Table B holds the same points as the rows below and some others, measured another way and shuffled. Each row below is followed by which row of B it is.
B:
0: -301  127  209  -88 -143  -44   86 -201  158   24 -280    7  -63  338  110  -91  290   -4  213  -15
1:  222 -200    3  -11  185  140  -16  -85  212  146   65  114  107 -235  287   94   85   13  -44   68
2:   57   26  158  193 -104 -172 -132  -43  -29 -107    1  -73 -144   -8  171 -179  125   48   74   33
3:  178   16 -125   57  -40  179  117    7  109 -137  103  127  327 -267  -67   -8  189   74  -95  -24
4: -113  181   30   58  -95  -77  -53  -30 -162 -171 -196  -24  126   17   20    1  119  -93   80   33
5:  120  -94   75   32    8   61   32 -205  183   60  -49  216  188 -102  132   49  196  -22   -1    9
6:  215 -169  -61    4  105  205  107 -135  262   98   55  251  274 -271   89  109  198   49  -67   10
7: -366  119   -3 -138   39   94   50   69   73   27 -213 -204 -247  196  113  -22  245   86  292  -46
8:   89 -119  187    1   -5    0   25 -373  217  137 -178  346  262   -3  179  108  209 -121    7   41
9:   -9   39  152   13  -48  -41   21 -198   33   15 -143  120  139   53  140    9  110  -94   10   47
10:  128  -82   -3   83    6  104   -1  -19  163  -30   90   61    4 -171   96  -47  235  122   52  -53
11:   33   -9   11   64  -41   93    5   11  133  -66   54   -7  -52  -85   72  -87  251  127  104  -76
12: -320  239   40 -201  -77   88  109   18   40  -70 -237 -173   44  251  102  -49  154  -32  140   13
13:  267  -44  -86   50   45  146  -17   74   73  -95  162    0  211 -302  152  -13   50   44 -113   38
14:  177 -120  181  132   36  -69  -20 -283   56  125  -36  267  116 -111  183   58   74  -89  -55   57
15:   45  -65  -70   -3   67  174   43   93  201    6  103  -90  -94 -134  137  -69  206  188   87  -34
16:   93    4   24   22   12   60   80 -180   32   11  -83  226  328 -136   45  106   96  -97  -90   49
17:  140   33   74   84   -7  -42  -91  -14  -75  -79   24  -28   88 -123  210  -41  -13  -58  -61   74
18:  -58   96   48  119  -85  -74  -92   65  -65 -153  -31 -144 -144   -7   92 -134  167   70  137   -9
19:   -8  149   43  -13 -123   43  -29    6  -14 -184  -54  -53  152    0  101  -75  131  -43   26  -14
20:  -77  -41  254  390   24 -550  361 -414  -30  287 -171  204  -82  127  -64 -189  -69  131 -191  431
21: -278  282  -49   30 -136 -147  -37  107 -168 -272 -270 -241   44  124  -17 -111  154   -7  152  106
22: -222  201  174   92 -185 -180 -104  -34 -118 -174 -200 -142 -161  204   85 -161  189  -15  208   -9
23:   47   86  175  100 -132 -101  -92 -106  -48 -116  -54   16   46   22  155 -102   95  -64   23   15
24:  -85   36  194   55  -61 -104 -155  -18   28  -36  -66 -164 -286  129  276 -152  152   38  194   -7
25: -178   36  178   16  -47  -52  -87   -6   87   16  -83 -180 -374  188  244 -160  218  101  264  -50
26:  195  -55  118 -219 -123   16  -24 -186  498  -87 -141  -33  518  109  471 -142  150  -64 -113  279
27: -178  102   20   -8  -14   26  -76  220   42  -97   15 -387 -396  101  218 -214  164  189  238  -27
28: -206  246  176  141 -249 -251   19 -234 -182 -181 -319  132  183  182 -113  -57  191 -136   83   40
29: -132  196  124   95 -204 -115  -30  -44  -86 -198 -120  -64  -23  125   16 -155  190   -6  116  -27
30: -258  172 -100 -176  -74  227  180   46  165 -106 -150  -65  127   93  -56  -18  320   88  161  -82
31:  125   30  122   97  -78  -77   88 -282   27  -11 -116  278  393  -66   39   32   79 -129 -148  112
32:  -87  114   61  108 -131  -78  -69    8  -35 -168  -85  -84  -76   37   47 -130  221   56  155  -28
33:   -8 -161   44  103  226  -87   -8 -198   13  242 -186  178  -43 -125  163  181   92  -37   79  125
34:   92  -22   73   59  -46   66  -44  -37  113  -56   62   22  -22  -85  139  -77  202   62   67  -65
35:  140 -135   61    2   93  122   15  -95  205  121   63   94   11 -125  229   17  137   50    8   -5
36:   74  -65  -69  -43  154  225   -6  220  136   43  211 -240 -246 -165  268  -79   70  190   67  -37
37: -340  201  -96 -100  -74  128  130  109   68 -127 -180 -169  -61  132  -72  -70  313  131  237  -70
38:  -88  120   -5  -39  -11   82  -67  181  -16 -119   15 -278 -162   13  196 -122   94   77  128  -18
39: -109  121  101  126 -159  -95  -69 -132  -84 -149 -200  103   65   40  -39  -15  270  -58  158  -62
40: -268  175  206   17 -123 -170 -160   -4  -90  -99 -230 -234 -281  271  232 -154  154  -30  262   13
41:   76 -150   76   49   67   56  140 -255  255  175  -51  269  121  -86   86   56  224   54    2   35
42:  -45   85  -93  -29   -3  134   86  116   79  -97   24 -124   40  -72   48  -70  159  116   47    2
43:  273 -350 -126  -11  354  320  265 -133  367  380  192  301  139 -402  126  196  104  164 -142   54
44:   77  -16   40    2   86   89   80  -52   42   79   47   43   61 -104  160   18   15    2  -63   40
45:    8   33  237  129 -120 -181  -41 -240   16  -17 -135  124   35   88  141  -83  139  -64   36   56
46:   50  198    5  143 -151  -30 -103  204 -173 -310  128 -248  -68  -96   65 -218   57   70   16  -33
47: -130  189   70    3 -201   -7  129  -27   93 -164  -72  -76   72  146  -11 -206  217   90   51    7
48:  215 -117 -107  -32  145  216  145  -72  188   86   68  181  329 -287  100  120   77   20 -146   67
49: -152  189  155  149 -168 -224 -192   66 -179 -217 -115 -255 -262  140  147 -217  125   16  198    4
50: -121  176  -29   11  -94   61    0  159  -33 -192   -5 -218  -90   20   40 -145  171  102  123  -51
51:  -88  101   76   -3 -107   37  -81  116   80 -145   17 -246 -212   86  191 -200  204  119  184  -68
52:  -64  107  -30   82  -59    9 -144  258  -44 -210   80 -347 -303  -36  143 -212  168  171  190  -62
53: -136   92 -303   51  308 -296  120  -72 -306   56 -539   27  601 -219   -3  326 -220 -235 -204  623
54:   -5    9  193  105  -70  -73  -81  -67   35  -12    8  -45 -210   53  198 -137  156   55  117  -41
55: -376  331  255   76 -269 -269 -211   61 -238 -259 -245 -354 -399  384  155 -270  168  -23  332  -53
56:  -91  124   63   72  -65  -54  -70  105  -63 -132  -15 -224 -190   44  140 -161  109   74  127    2
57:  105  -42  229  132  -71 -151   -8 -392   34   57 -186  359  279  -12  111   69  134 -175  -48   81
58: -169   92 -134  -87   26  145   49  165   99  -92  -75 -206  -46  -13   64  -45  224  133  164   -4
59: -157   58  225   -6  -78 -123   12 -207   91   51 -222   18  -53  225  192  -75  163  -38  123   66
60:   48   50 -103  -14   62  164   14  128   -4  -80   65  -92   65 -185   91    7   82   51    0  -13
61: -314  271  250  135 -248 -277 -209   40 -207 -239 -197 -300 -405  318  132 -270  195   13  315  -54
62:  154   91  164  168 -174 -111   32 -194  -61 -127    5  180  253  -63   22  -94   68  -77 -132   37
63: -414  154  195  -40  -87 -161 -129   18    8  -33 -293 -325 -461  387  252 -177  242   61  394    3
64:  -33   71  -40   14   52  107   -5  271    0  -70  178 -357 -320  -59  192 -189   42  200   82  -18
65:  -62  168  100   85 -168  -82   66  -86  -47 -150  -90   19  122   63  -13 -124  138  -10    3   26
66: -283  249   61  -57 -105  -13   44   39  -86 -124 -183 -178  -61  197   47  -94  133   -8  148   -3
67:    7   40   90  104 -127  -32    9 -117   87 -101  -49   81   69  -12   22  -94  252   44   70  -23
68: -113   70  330   63 -141 -269 -149 -313  -20  -10 -326  101   19  242  254  -38  144 -189  133   89
69:   74 -105 -115 -132  131  313  188  -48  308  114   32  136  221 -180   96  108  207   83  -19  -12
70:  216  -73 -123   -8  105  250  107   27  154    4  151   93  238 -305   84   57   96   70 -111    3
71: -200  310  115  106 -243 -180  -53  -13 -244 -287 -209 -109   49  154  -39 -143  126  -78  105    4
Rows of B count from 0, top down.

-139   94 -182   71  -82 -120   -6   -6 -241   40   29  -63  -71  202  140 -109  240 -140   29  102  -11  -40   80    0  225 => 33
 131  101  -99  -75  -70 -147  -70   -8 -106  -46   45  -52   68  124   28   21  -13   24  -77  -64  -33  126  118   45   85 => 23
  51   28   27  -17    1    8  -22   56   46  -11   51   28  -48   21  -47   93 -124  -42   43    8   85   57  -42  -64    0 => 22
 176  147 -160  -90 -119 -192  -97  -79 -258  -65  -40  -24   75  199   37  -33  129   88 -116 -101 -119  118  125   66  151 => 24
 135   40   47  -78  -22  -42  -55   59   15  -61   70  102   42  -16 -101  162 -185   36   65  -78   39   79  -16  -55    3 => 29
  40  -52  -23  -20   22   95  -88  161   22   21  -53  182   12 -121   60  142 -162   93    2   -4   48 -110  -57  -87  121 => 21
 161    4   45 -123   30  -24  -36  114   69  -64  121   53   76  -52  -85  195 -260   -3   33  -72  118   52    5 -110   17 => 0
 180   69  -76  -78  113  -45  -96  135 -243 -149  -77   95  170  -95   68   45  -19   48   -9   54   12 -159  -35 -232  -27 => 7
-183 -161   43  115  138  109   47    4  231   27   41   56 -101 -161  116  -19 -251  -21    2  141  164   62 -104   30 -129 => 65
 174   45  129  -81  -58   24 -111  148   57  -55   37  268   50 -108 -181  294 -275  125  167 -127   -6   23  -89  -91   -9 => 12
-578 -217  -40  431  294  234  116   72  405  169   27 -182 -258 -194  482 -305 -189 -254  -37  519  250   -5 -117  105 -320 => 39
  74  102  -29  -25 -126 -138  -32 -119 -103  -49   19   28  -35  162  -75    7   40   37   19  -81  -62  197   29   89   34 => 54
  71   45  -62  -42  -75  -65   -7 -112  -69   -7  -18  -27  -86  172  -29  -18   48   11  -85  -48   18  151    9   37  100 => 2
-253 -110  -22  203   95  165   45  -21  178  109  -69  -21 -244  -26  182 -127  -57  -76  -45  229  138   30 -133   33  -84 => 63
 207  137 -238 -163   70 -222  -10   14 -319 -127   67 -286  169  206  133 -110  158 -157 -202   46   93   -3  189 -162  130 => 14
 25  70  11   9 -83 -33 -25   6  60  27  73 -15 -97 121 -62  72 -78 -53  43 -21  32 152   4  38  28 => 5
 102   59   39   -8  -43    5  -81   61   63  -14    5   83  -23    3  -55  114 -165   57   39  -38   -7  104  -34    8  -49 => 19
 296  136 -280 -221  113 -215  -65  151 -265 -121   96 -334  288  137  212  -48   37 -136 -286   28  111  -54  276 -185  161 => 8
  54   59   28    0  -20   40  -10   31   45   18   14  -19 -135  108  -82   59  -50  -87   28   32   97   74  -78  -87   -3 => 40
 -26  -25  107   50   30   62  -38   78  100  -24   20  203  -40 -129  -56  134 -224   41  157   28   42   16 -132  -47 -101 => 66
 164  129   -4  -91 -118 -150  -70  -55 -210 -110   14  130   40  108 -144   98   33   63   90 -120  -74   96   -2  -33   65 => 44
 261   93 -101 -119  100  -75  -80   23 -269 -170 -108   -3  138   12   39  -19   43   55 -116   22   17  -60  -20 -205  -46 => 70
 163   53   27  -48  -31  -35 -111   16 -108 -104  -80  223   64  -59  -71  118  -98  177   53  -84  -84   29  -74  -40  -37 => 50
-523 -198   22  403  219  280   95   75  397  190  -18  -65 -322 -172  346 -205 -185 -204   28  442  223  -15 -184   72 -268 => 4
 186   54  -14  -83  -25  -73 -119   43 -100 -105  -34  173  120  -59  -30  122 -135  164    8  -96  -71   38   -5  -21    2 => 3
  86   19  -11  -82  -34 -115   -9  -20   15  -57  124    4   51   43  -42   87 -152    5    1  -77   47  157   61   38   36 => 62
  99   54   32  -26  -15   21  -28   13  -32  -33  -27   72  -78   57  -94   79  -48    0   44   -7   58   39 -101 -108   -4 => 48
 208  102  -13  -92  -65  -81 -124   44 -155  -98  -44  169   99    1  -71  130  -66  144   37 -111  -87   27  -12  -49   34 => 69
-237 -437  -33 -137  169   46  292 -260   38  -19  149  132 -150  -81   -8   -5  -94  -84  -75  -18  436  -18 -109 -122  384 => 20
-415 -193   13  380  229  283   79  -96  269  111 -195  -15 -351 -136  309 -302  -57  -58  -78  413  151   29 -278   64 -351 => 38
  97  108  -64  -30  -85  -74  -48  -47 -113  -15  -24  -21  -61  175  -29   -3   73   -2  -35  -31  -20  108   13    2   74 => 17
 280  -31   39 -207   -2  -58  -92   46  -18 -132   27  230  169 -130 -125  244 -286  217  -16 -208   11   62   -4  -61   67 => 47
